(in the rows, 128 means zero)
Each row of numbers belongs to one of the things below and depends on some of the facts about them. Some rows are named. Which thing is each other row?

There are 4 kinds of fact about the things: ξ, ρ, κ, Φ.
ξ: is of sort; ρ: points at; κ: belongs to class; Φ: uses
basas ξ c; beklal ξ b; bipam ξ d; braplem ξ a; bravi ξ b; breguk ξ e
brepli ξ b; bresen ξ e; bridu ξ d; briplel ξ d; britam ξ a; broklis ξ c
brubun ξ b; budis ξ c; dabrok ξ c; dedi ξ e; dila ξ d; divam ξ e
doflam ξ a; dozo ξ e; drafli ξ c; dratro ξ a; dredrivo ξ e; drimu ξ a
drotrek ξ a; drutu ξ c; dugos ξ b; duter ξ a; dutro ξ b; fadrol ξ a
faram ξ a; fatrak ξ a; firi ξ b; fiton ξ a; flagotram ξ c; fleskiples ξ b
flezo ξ c; flibro ξ c; fludro ξ d; gasiron ξ d; gazil ξ b; gifo ξ c
goklaplol ξ a; grakem ξ b; gredilin ξ d; gregrar ξ b; greguler ξ b; grelil ξ a
grotu ξ e; grozugren ξ c; grulusas ξ b; gruzuri ξ c; keplis ξ d; kezam ξ d
klavin ξ e; klaza ξ c; klibru ξ b; klini ξ a; klolakun ξ a; klubripla ξ e
kodrelen ξ d; kufla ξ b; labrol ξ a; ladros ξ b; lasu ξ a; lerum ξ d
letre ξ e; lisis ξ e; lisu ξ c; litru ξ e; lotre ξ a; mato ξ d
matra ξ d; mifek ξ c; milumuk ξ b; mimak ξ d; miza ξ d; mosto ξ c
nabomin ξ e; nivi ξ a; nusonel ξ a; nuzegik ξ e; paplal ξ a; penan ξ e
pimam ξ e; plelil ξ c; plitra ξ a; plitre ξ b; plogi ξ a; plorelo ξ d
plugral ξ c; poda ξ a; postoplir ξ b; pozek ξ d; pudridu ξ b; punim ξ c
puskolu ξ d; rebrok ξ d; regak ξ d; reme ξ b; repu ξ b; resuk ξ a
rogo ξ d; rograr ξ e; roskan ξ a; rostam ξ a; siflim ξ b; sisol ξ e
skasir ξ d; skazus ξ a; skoskibrum ξ d; sostusa ξ e; sotil ξ a; stagrak ξ e
stedrem ξ e; stikil ξ c; stobezi ξ b; stoflo ξ b; sudubrul ξ b; tifar ξ d
toso ξ a; tratrem ξ b; trene ξ d; trizor ξ d; trogros ξ d; trona ξ e
trubil ξ d; tufak ξ b; tufo ξ c; tuni ξ a; vefo ξ d; vegros ξ c
veme ξ b; vidi ξ c; vidus ξ b; voklor ξ b; zako ξ b; zamum ξ d
zedriku ξ a; zeplas ξ a; zitil ξ d; zotu ξ a; zovir ξ e; zuplugon ξ d
braplem ρ drotrek; braplem ρ klini; budis ρ reme; dozo ρ grakem; dozo ρ kodrelen; dozo ρ klini
drafli ρ goklaplol; dratro ρ zako; drotrek ρ zotu; drutu ρ stagrak; drutu ρ klubripla; fatrak ρ sisol
fiton ρ rebrok; flagotram ρ stagrak; fleskiples ρ klubripla; gifo ρ lasu; gifo ρ klini; goklaplol ρ mosto
goklaplol ρ sotil; grakem ρ budis; grulusas ρ trubil; grulusas ρ sotil; gruzuri ρ klini; klavin ρ dila
klolakun ρ braplem; klolakun ρ goklaplol; klolakun ρ resuk; klubripla ρ sisol; lisu ρ kezam; mato ρ braplem
mato ρ klini; mosto ρ sotil; nuzegik ρ drutu; paplal ρ zeplas; penan ρ stagrak; penan ρ zotu
penan ρ toso; plitre ρ zotu; postoplir ρ trona; postoplir ρ paplal; pudridu ρ kezam; punim ρ dila
punim ρ goklaplol; rebrok ρ tufo; rebrok ρ sotil; rebrok ρ tufak; regak ρ tufak; resuk ρ mosto
sisol ρ gifo; skasir ρ budis; sotil ρ kezam; stagrak ρ sisol; trizor ρ tufo; trubil ρ sotil
trubil ρ tufak; tufak ρ kezam; tufak ρ braplem; tufak ρ klini; vefo ρ dozo; vefo ρ klavin
vidus ρ fleskiples; vidus ρ trona; zako ρ lisu; zeplas ρ kezam; zotu ρ tufo; basas κ 363
beklal κ 363; bipam κ 565; braplem κ 363; bravi κ 565; breguk κ 510; brepli κ 363
bresen κ 565; bridu κ 363; briplel κ 363; britam κ 565; broklis κ 510; brubun κ 363
budis κ 510; dabrok κ 510; dedi κ 565; dila κ 363; divam κ 363; doflam κ 565
dozo κ 510; drafli κ 565; dratro κ 363; dredrivo κ 565; drimu κ 510; drotrek κ 565
drutu κ 565; dugos κ 565; duter κ 510; dutro κ 363; fadrol κ 363; faram κ 565
fatrak κ 363; firi κ 363; fiton κ 363; flagotram κ 565; fleskiples κ 510; flezo κ 510
flibro κ 565; fludro κ 510; gasiron κ 565; gazil κ 363; gifo κ 565; goklaplol κ 565
grakem κ 363; gredilin κ 363; gregrar κ 565; greguler κ 510; grelil κ 510; grotu κ 510
grozugren κ 363; grulusas κ 363; gruzuri κ 363; keplis κ 565; kezam κ 363; klavin κ 510
klaza κ 565; klibru κ 510; klini κ 363; klolakun κ 363; klubripla κ 510; kodrelen κ 565
kufla κ 510; labrol κ 565; ladros κ 565; lasu κ 510; lerum κ 510; letre κ 363
lisis κ 565; lisu κ 363; litru κ 510; lotre κ 510; mato κ 565; matra κ 363
mifek κ 363; milumuk κ 510; mimak κ 510; miza κ 565; mosto κ 565; nabomin κ 510
nivi κ 565; nusonel κ 363; nuzegik κ 565; paplal κ 363; penan κ 363; pimam κ 565
plelil κ 565; plitra κ 510; plitre κ 363; plogi κ 363; plorelo κ 565; plugral κ 510
poda κ 510; postoplir κ 510; pozek κ 363; pudridu κ 363; punim κ 510; puskolu κ 565
rebrok κ 565; regak κ 565; reme κ 363; repu κ 363; resuk κ 565; rogo κ 510
rograr κ 510; roskan κ 565; rostam κ 363; siflim κ 510; sisol κ 565; skasir κ 363
skazus κ 565; skoskibrum κ 565; sostusa κ 363; sotil κ 363; stagrak κ 510; stedrem κ 510
stikil κ 565; stobezi κ 363; stoflo κ 565; sudubrul κ 565; tifar κ 565; toso κ 565
tratrem κ 363; trene κ 510; trizor κ 510; trogros κ 510; trona κ 510; trubil κ 565
tufak κ 565; tufo κ 565; tuni κ 363; vefo κ 565; vegros κ 363; veme κ 565
vidi κ 363; vidus κ 510; voklor κ 363; zako κ 363; zamum κ 510; zedriku κ 510
zeplas κ 565; zitil κ 510; zotu κ 510; zovir κ 363; zuplugon κ 510; bipam Φ brubun
bipam Φ penan; bipam Φ braplem; bravi Φ veme; bravi Φ firi; breguk Φ stobezi; breguk Φ rogo
breguk Φ milumuk; breguk Φ plorelo; bresen Φ penan; bresen Φ zako; bridu Φ stoflo; bridu Φ matra
bridu Φ mosto; briplel Φ matra; briplel Φ trizor; britam Φ brubun; britam Φ gasiron; britam Φ mifek
budis Φ fleskiples; budis Φ labrol; dabrok Φ trogros; dabrok Φ lisis; dedi Φ stobezi; dedi Φ matra
dedi Φ litru; drafli Φ klaza; drafli Φ sotil; drafli Φ mifek; dredrivo Φ vefo; dredrivo Φ firi
drimu Φ vefo; drimu Φ faram; drimu Φ lisis; dugos Φ fadrol; dugos Φ siflim; dugos Φ faram
flagotram Φ tifar; flezo Φ dila; flezo Φ brepli; fludro Φ vefo; fludro Φ beklal; gazil Φ fleskiples
gazil Φ zitil; gazil Φ punim; gifo Φ stagrak; gifo Φ trona; goklaplol Φ stikil; gredilin Φ flibro
gredilin Φ klaza; gredilin Φ trona; gredilin Φ beklal; gregrar Φ dozo; gregrar Φ poda; gregrar Φ litru
gregrar Φ sotil; greguler Φ gasiron; grelil Φ drutu; grelil Φ tifar; grelil Φ faram; grelil Φ duter
grelil Φ trizor; grelil Φ mifek; grelil Φ beklal; grelil Φ lisu; grotu Φ trubil; grozugren Φ stobezi
grozugren Φ keplis; grozugren Φ lotre; grozugren Φ zovir; grulusas Φ plorelo; kezam Φ plelil; kezam Φ labrol
klavin Φ zamum; klibru Φ veme; klibru Φ sostusa; klolakun Φ zeplas; klolakun Φ sostusa; kodrelen Φ fadrol
kodrelen Φ brepli; kodrelen Φ trona; kodrelen Φ plugral; kodrelen Φ sudubrul; kufla Φ flibro; kufla Φ sotil
ladros Φ skoskibrum; ladros Φ klubripla; ladros Φ veme; ladros Φ litru; lasu Φ plogi; lasu Φ zako
mimak Φ dozo; mimak Φ zuplugon; mimak Φ dutro; miza Φ fadrol; miza Φ divam; miza Φ drutu
miza Φ zedriku; miza Φ siflim; nivi Φ klubripla; nivi Φ sostusa; nusonel Φ pimam; nusonel Φ doflam
plitra Φ sisol; plitra Φ broklis; plitre Φ puskolu; plitre Φ duter; plitre Φ sudubrul; postoplir Φ trubil
postoplir Φ poda; postoplir Φ klaza; postoplir Φ lerum; pozek Φ divam; pozek Φ skoskibrum; pozek Φ lisu
pudridu Φ zamum; pudridu Φ fiton; rebrok Φ letre; rebrok Φ mato; regak Φ fiton; repu Φ rogo
rograr Φ dozo; rograr Φ zamum; rograr Φ paplal; roskan Φ tufak; rostam Φ rogo; rostam Φ basas
skazus Φ veme; skazus Φ sudubrul; stedrem Φ klubripla; stedrem Φ tuni; stedrem Φ fiton; toso Φ brubun
toso Φ mato; toso Φ nabomin; toso Φ lotre; toso Φ lisis; trene Φ drutu; trene Φ braplem
trene Φ doflam; vegros Φ faram; vegros Φ tuni; vegros Φ zitil; vidi Φ basas; vidus Φ skoskibrum
vidus Φ klini; vidus Φ beklal; voklor Φ stagrak; voklor Φ zitil; voklor Φ trogros

Some things and their rows:
zotu: [145 110 163 155  95 113 165 119 112 118 126 125 131 113 133 122 124 108
 107 102  99 146 138 134 121  93 162 168 129 111 132  93 104 142 165 133
 154 128 144 138 111]
faram: [140 132 172  42  99 140 170  68 149 142 113  36 188 149 114 114 165 148
 170 140 101 171 113  84 125 131 135 117 138 111 147 139 141 153 133  89
 155 172 129  91  70]
poda: [121 136 166 152 117 138 162 119 117 135 129 101 141 124 118 141 115 120
 140 105 131 153 143 154 152 116 139 143 156 122 152  83 133 156 137 119
 167 117 144 139 133]
postoplir: [138 128 169 155 123 127  98 160 127 103 118 142  99 115 139 128 114  78
 114 103 118  77 144 124 122 121 109 123 106 141 137 129 120 159 135 148
 139 111 139 157 105]
bridu: [127 108 110 208 130 118 112 160  95 165 155 197  98 107 133 128 101 107
 130 127 164 113 110 186 146 111 145 150 146 121 116 100 128 125 141 137
 129 118 138 165 218]
fiton: [136 146 118 159 100  94 130 140 104 152 109 205 105 104  65 120  73 131
 100 101 119 166 106 186 148  87 163 127 113 110 151  72  97 113 176 135
 143 131 147 165 199]
pimam: [138 126 136  50 137 151 133 102 153 111 110  60 152 160 144 126 159 155
 167 163 119 132 130  77 115 160 118 110 144 119 127 161 149 127  97 106
 117 149 106  90  72]
basas: [102 145  38 185 171 146  92 181 109 146 143 217 112 109 123 138  97 180
  81 130 167 133 115 158 145 145 102 135 124 125 117 128 115  84  94 148
 109  74 102 131 194]
greguler: [119 120 128 169 135 143 125 140 131 138 147 106 131 112 165 145 144 106
 112 105 135 115 132 126 119 124 105 158 121 129 118 148 130 148 137 138
 134 103 137 134 115]
toso: [175  79 191  42  95 109 158 106 152 117 119  80 135 153 158 111 186 101
 156 140  93  98 138  70  84 118 158 140 149 111 112 143 115 146 130 113
 136 172 121 112  71]
mimak: [128 120 155 173 127 138 146 126 108  98 142 112 109 129 135 141 130  74
 136 125 142 101 152 143 126 119 143 146 160 136 126 103 136 141 122 137
 119 117 139 152 132]
flagotram: [128 118 171  57 146 137  94 133 175  74 114 109 126 150 156 106 150 142
 138 161 114  81 137  60  87 165  95  74 105 153 119 182 139  99  86 140
 113 142  94  97  47]
klini: [140 122 130 185  88  78 132 138 105 164 147 205 137  85 124 108  68 167
 101 110 118 158 133 194 153  82 175 132 107 142 132  65 112 122 171 139
 168 109 144 128 220]
braplem: [129 127 119 177 111  87 123 139 106 199 136 205 121  95 122 115  88 155
 105 108 118 156 103 176 147  66 160 170 100  89 126  77  84 109 178 124
 171 121 138 135 202]
klolakun: [141 126 129 159 114  77 112 149  96 150 120 198  81  97  70 121  81  74
 124 118 125 126 105 188 142  84 162 137 112 109 134  90  91 131 185 135
 121 148 157 191 208]
labrol: [154 123 148  24  98 134 192  69 145 128 112  46 166 155  93 135 184 126
 160 144 108 165 114  86 108 139 151 133 158 107 137 136 129 141 117 106
 130 178 130 104  69]
grakem: [116 144  86 161 117  76 108 154 127 162 165 212 102  78 105 137 113 153
 105 112 147 141 140 179 144  96 142 115 104 136 117 130 113 105 121 165
 103 110 159 140 191]
drafli: [155 144 154  61 149 142  73 144 140  74  94  92 117 181 148 107 134 111
 160 152  97  54 153  51 103 180  84  54 100 165 136 179 157 135  93 109
  94 137  93 106  56]
nivi: [160 111 183  39  99 114 179  86 140 101 116  44 141 158 104 131 165  94
 179 147 114 124 138  95 111 154 151 107 160 142 130 145 149 172 117 113
 117 180 144 132  80]

Name these rows:
No name comes twice in this set of rows, the named rows included.
[101 139  63 187 138 128 110 157 124 206 157 202 137  83 141 134 113 169
  87 109 153 153  94 166 150 105 103 149 110  98 121 129 104 119 132 126
 151  92 134 127 199] | brubun
[118 106 112 192 118  96 127 146 108 180 152 173 115  94 127 124 109 104
 130 121 156 141 104 189 150 100 147 175 146 106 109  99 111 148 169 127
 135 137 144 168 232] | nusonel
[143 143  84 157 129 107  79 181 103 157 124 226  83 110 108 123 101 109
  88  97 126  97 117 159 138  97 110 113  93 113 131 126  96 116 137 143
 116 103 138 165 184] | grulusas
[121 144 170 165 134 131 117 114 116 127 109 125 127 134 134 117  91 122
 114 103 106 124 130 121 145  91 125 142 105 106 137  97 115 127 167 116
 167 119 121 129 112] | trizor
[134 144  92 169 125  93  93 169 114 132 129 221  89 111  88 127  87  99
  78 107 133 103 126 173 132 118 128  79  98 145 135 112 112 126 160 159
 101 121 143 176 189] | pudridu
[146  93 170 142 105 100 151 117 118 119 144 132 100 108 155 129 146  96
 116 106 111 121 148 140 112  76 173 180 130 115 111 102 103 135 159 149
 151 133 147 141 113] | lasu
[126 112 143 162 108  83 135 139 112 165 118 212  90  92  91 121  91 118
 105 119 136 150 104 193 128  70 167 158 122 104 115  84  79 111 158 143
 161 133 154 161 199] | fatrak
[111 124  89 172 117 119 154 122 111 182 140 167 138  90  88 131  95 132
 116 113 151 187  93 202 146 106 150 161 138 110 135  90 112 123 166 129
 135 136 145 155 224] | tuni
[117 147  68 174 138 139 117 166 116 188 141 216 123  96 121 139 116 167
  84 112 165 142 117 166 151 121 106 120 125 114 129 113 110 118 111 133
 153  81 130 136 194] | stobezi
[107 133 105 193 114 116 131 120 112 198 144 169 147  90 117 126  89 156
 123 114 151 186  87 199 160  95 148 169 123 106 130  81 120 139 176 111
 167 131 153 143 228] | fadrol
[123 126 127 147 131 144 155 115 113 162 138 100 139 111 139 141 144 126
 130 111 127 164 128 131 141  92 135 200 152  83 126  99 109 150 148 108
 160 122 136 125 126] | lotre
[147 154 122  37 145 145 101 139 136  76  94 107 144 178 137 118 141 163
 123 152  82  76 158  40 108 179  92  47 106 152 147 157 143 108  79 120
 103 110  79  85  38] | mosto
[115 140 101 161 126  81 103 136 107 163 172 193  93  97  91 137  99 131
 130 112 159 141 129 187 157  77 166 146 120 112 114 101 118 100 128 150
 100 128 159 155 205] | skasir
[162 111 169  38 103 132 172  85 141 115 118  40 143 156 120 130 186  97
 169 153 112 131 137  78 103 147 148 128 164 116 127 140 138 158 112 105
 121 169 134 115  82] | roskan

Now the same things, written a new way:
Known rows:
vidi: [121 130 142 138 159 115 140 133 165 135 148 114 108 119 119 149 126 141
 154 109 106 142 133 122 140 127 117 130 124 124 143 128 132 109 119 153
 123 144 130]
matra: [132  91 103 152 133 108 136 125 141 130 115 127 104  99 144 132 121 143
 163 131 114 111 168  98 140 144 133 159 126 120 163 131  94  83 120 116
 150  93 158]
dedi: [143  94 147 151 128  99 150 131 157 134 127 124 103  66 104 145  92 140
 204 158 116 135 135 105 153 140 141 122 146 134 136 145  85 109 144 154
 132 114 116]
britam: [161 124 150 170 202 139 129 161 144 130 125 126 100  76 124 163  93 116
 156 130 126 120 155 119 140 125 142 123 111 106 103 184  93 107 107 157
 131 119 118]
kodrelen: [152  85 145 134 152 126 139 168 149 114 104 134 117  40 109 133  91 125
 193 167 145 120 133 120 125 147 147 145 113 114 111 175  83 107 126 152
 137 103 140]
zedriku: [102 168  71 137 156 195  73 156  84 115 112 126 113 169 156  79 150 107
  71 142 135  95 122 162  79 137 116 150 146 134 101  68 149 159 106  65
 117 120 139]
duter: [102 172  77 145 158 193  69 150  83 111 109 127 113 179 170  80 148 111
  64 147 146  98 124 157  80 134 121 147 156 129 111  69 148 156 116  60
 115 115 138]
dabrok: [ 84 186 104 112 152 172  86 147 104 120 137 121 104 167 117  80 159 108
  95 145 132 121  88 175  71 143 129 142 163 146 117  42 174 186 140  89
 104 161 130]
dutro: [118 133 174 124  98  77 134  89 132 157 152 115 169 180 116 173 125 162
  89  80 126 165 101  95 162  87 111  87 136 167 134 161 175 121 142 167
 107 164 131]
klavin: [ 87 129  80 102  92 159 125 125 102 110 115 137 117 154 124  47 181 123
 132 184 120 118  75 168  78 152 113 140 157 153 149  52 118 171 149  67
 108 136 111]
goklaplol: [166 107 132 151 154 147 165 136 143 115 136 136 136  87 144 137 109 108
 120 139 105 151 127 146 180 157 118 152  72  91 134 209  63 133 104 176
 147 129 100]
stikil: [156 116 155 139 118 118 151 147 154 124 142 131 126 101 145 166 104 145
 149 106 122 141 164 115 178 118 143 117 139 106 123 158 131 115 124 164
 131 139 135]
faram: [174 113 137 147 148 146 130 168 130 113 120 139 137  95 166 161  91 127
 112 102 149 115 183 115 163 115 154 135 112  84 111 182 114 100  98 141
 148 108 146]
bravi: [137 140 209 115  99  90 147 126 134 144 154 116 180 135  99 199  94 144
 114 105 144 170  88 101 167  89 127  73 135 149  97 189 161 137 151 197
 109 161 115]
klaza: [162 117 149 156 114 108 147 138 139 125 124 123 138 115 151 171  85 151
 130 119 140 144 165 102 175 107 135 108 150 105 113 162 118  99 111 150
 132 114 133]
plogi: [139 113 124 153 184 139 125 135 146 134 126 134 107 113 158 142 129 124
 133  99 118 115 161 125 136 138 133 154  97 105 132 160 122  98 103 134
 136 124 147]
dratro: [151 106 127 136 168 142 147 143 149 127 119 146 120 120 137 133 137 120
 140 114 116 123 149 136 130 123 114 141  75  93 141 171  99 102  99 136
 132 122 127]
fatrak: [171 105 132 141 171 145 169 125 149 136 111 150 126 140 133 124 146 113
 154 110 123 118 158 117 126  93 127 136  77  88 152 157  88 100  90 136
 111 116 134]
lisu: [167 121 152 129  78 100 141 143 142 165 132 144 143 164 114 164  89 152
 127 117 128 139 180 128 114 134 106 135  68 103 108 107 127 115  89 122
 157 123 123]

Name these rows:
No name comes twice in this set of rows, the named rows included.
[127 114 133 135 140 107 144 125 155 140 141 116 112 135 137 145 124 143
 134  92 111 137 156 123 159 119 129 130 137 120 156 122 145  98 122 144
 130 136 144] | basas
[179  84 135 114  91 100 199 121 148 127 124 157 131  93 114 132 126 122
 203 122 127 122 164  99 152 107 167 117 124  98 161 148  87 117 124 141
 135 107 123] | sisol
[ 94 179 100 147 199 194  66 157  94 118 108 121  89 152 116  76 144  95
  99 177 142 111  86 171  47 139 107 146 141 142  93  79 132 169 114  79
 102 127 123] | grelil
[ 76 207 124  91  89 133  72 101  67 136 153 109 176 229 123 115 145 118
  23 112 156 140  76 142  94 103 121  95 169 172 102  65 214 183 155 100
 112 156 125] | siflim
[104 190 121  68  64 138 117  89  79 140 151 143 189 248 121  89 185 108
  42  98 141 136  63 140 104  85 135  95 144 154 131  68 202 203 153 101
  93 172 108] | fleskiples
[135  76 139 125 128 124 134 169 154 148 130 147  89  75 109 139 121 138
 200 128 114 110 146 124  97 172 129 186  68 128 133 129 110 121 130 118
 143 133 161] | kezam
[116 144  78  76  71 159 142 109  86 118 104 155 142 185 123  35 182  96
 125 158 151  97 113 137  70 119 159 145 153 127 167  30 130 174 124  56
 112 110 139] | stagrak
[145 112 141 126 137 100 145 138 147 129 139 119 101  55  96 143  99 114
 190 139 122 130 145 109 147 149 156 133 132 111 129 145 109 117 149 159
 142 114 131] | bresen
[ 71 202 139 118 107 141  78  86  83 139 144  99 156 221 109 113 146 126
  58 145 137 151  47 142  89 106  99  86 176 197 101  74 189 190 152 105
  87 169 104] | kufla
[177 110 136 148 154 141 161 139 144 118 124 143 131  94 154 140 116 119
 133 130 117 138 142 136 172 135 132 139  80  85 134 208  75 120 102 167
 141 118 107] | resuk
[124 124 166 105 152 126 139 158 156 119 139 123 138 109 101 138 115 135
 148 127 145 145 111 136 125 129 116 141 107 118 118 135 146 120 113 154
 117 151 150] | vegros
[129 117 136 169 206 141 133 139 162 139 127 129  85  98 130 140 130 122
 154 115 103 126 145 129 131 135 118 145 101 121 135 160 103 111 110 144
 114 132 131] | rostam
[143 156 167  99  93  74 147  65 128 166 161 131 178 187 100 174 123 131
  96  70 124 160 136 110 145  85 126  86  98 129 130 137 165 129 134 171
 138 148 112] | zako

Now the same things, written a new way:
Known rows:
dratro: [154 123  63 126 115 156  77 116  66 123 139 118  92 125 130 138  89 104
 116 170 158 126 195 170 132 164 180 125]
zako: [158 137 107 128 115 158  73 119  58 154 138 117  90 126 134 137  66 112
 116 165 127 128 214 170 132 177 185 129]
lerum: [154 125  74 186 124 212  82 128  82 122 140 118 116 143 135 132 102 107
 160 130 143 158 175 140 132 142 120 117]
sotil: [151 142  61 128 114 151  76 115  69 131 140 123  91 121 130 136 102 105
 118 185 156 126 232 167 141 152 174 116]
repu: [153 101  84 126 116 156  71 118  58 163 137 142  95 122 143 134  59 106
 117 139 125 130 173 157 152 111 145 172]
greguler: [152 135  80 193 125 185  79 123  83 126 140 152  99 122 130 135  77 106
 163 129 128 158 172 140 133 108 121 120]
fleskiples: [156 160  78 200 139 214  76 164  73 131 141 133  98 139 128 135 102 110
 141 131 127 161 180 140 133 179 128 115]
gazil: [165 129 120 129 116 155  75 115  60 150 140 120  92 123 147 141  63 107
 118 132 128 127 184 161 133 110 164 139]
flibro: [152 117 100 153 116 188  74 130  60 136 140 118 123 154 164 140  67 110
 130 132 151 132 188 144 134 115 122 130]
divam: [164 117  60 126 125 154  75 111  71 119 132 157  94 142 130 135 110 103
 116 175 157 126 174 174 129 123 182 122]
stoflo: [156 121  93 151 122 183  72 132  56 141 138 140 112 166 140 137  65 113
 132 146 131 130 179 143 132 115 133 119]
dozo: [153 105  58 148 154 198 100 124 151 115 142 197  93 162 122 137 156 104
 132 145 155 129 174 142 131 129 134 117]
firi: [164 132 106 128 115 156  74 117  55 151 136 120  96 139 152 134  65 113
 116 143 129 127 195 167 130 156 170 131]
bravi: [153 136  68 147 124 163  74 123  55 141 136 139 117 140 130 134  63 128
 119 128 129 130 192 145 132 105 122 115]
plitra: [149 119  58 177 134 169 107 118  99 113 140 147 102 125 128 134 114 104
 137 129 143 142 172 140 131 107 121 117]
vidi: [152 104  95 127 116 156  73 120  58 154 137 115  93 120 168 137  57 105
 117 131 127 129 177 154 161 118 135 170]
mifek: [153 121 119 130 115 159  74 115  61 146 137 116  97 125 178 138  64 106
 119 147 141 128 194 160 134 152 159 145]
dabrok: [152 134  87 200 117 190 100 123  84 119 149 117 114 122 134 139  82 106
 164 127 127 163 173 140 135 108 120 125]
sudubrul: [154 130  86 150 119 183  72 127  57 142 135 140 113 165 138 136  66 121
 123 132 131 130 186 142 133 117 130 119]

Name these rows:
No name comes twice in this set of rows, the named rows included.
[152 103  63 182 126 202  75 162  77 135 142 143 120 124 133 132  83 107
 143 131 133 167 172 139 147 144 119 147] | rogo
[152 132  90 131 116 156  75 118  60 165 140 114  95 125 160 137  65 113
 119 149 134 129 250 169 147 181 174 136] | lisu
[163 137 106 165 115 160  76 119  58 135 138 128 104 131 132 145  66 114
 137 129 127 130 178 144 133 107 130 122] | dugos
[153 133  65 141 129 186  72 131  55 143 134 142 124 174 136 135  65 131
 120 129 141 129 198 147 130 130 122 117] | veme
[152 107 104 130 115 157  77 119  59 149 138 116  96 119 170 141  60 104
 117 132 129 129 183 155 150 114 141 159] | grozugren
[167 135  63 126 129 156  75 116  74 116 136 151  93 126 129 137 111 103
 114 185 140 127 178 181 130 157 199 116] | penan
[153 113  59 137 143 160  75 114  82 114 136 182 102 171 129 139 129 104
 120 162 166 128 173 150 130 106 146 117] | pimam
[153 120  64 125 118 155  77 117  75 125 136 120  92 129 130 138  83 104
 115 173 158 127 204 168 132 160 184 119] | paplal

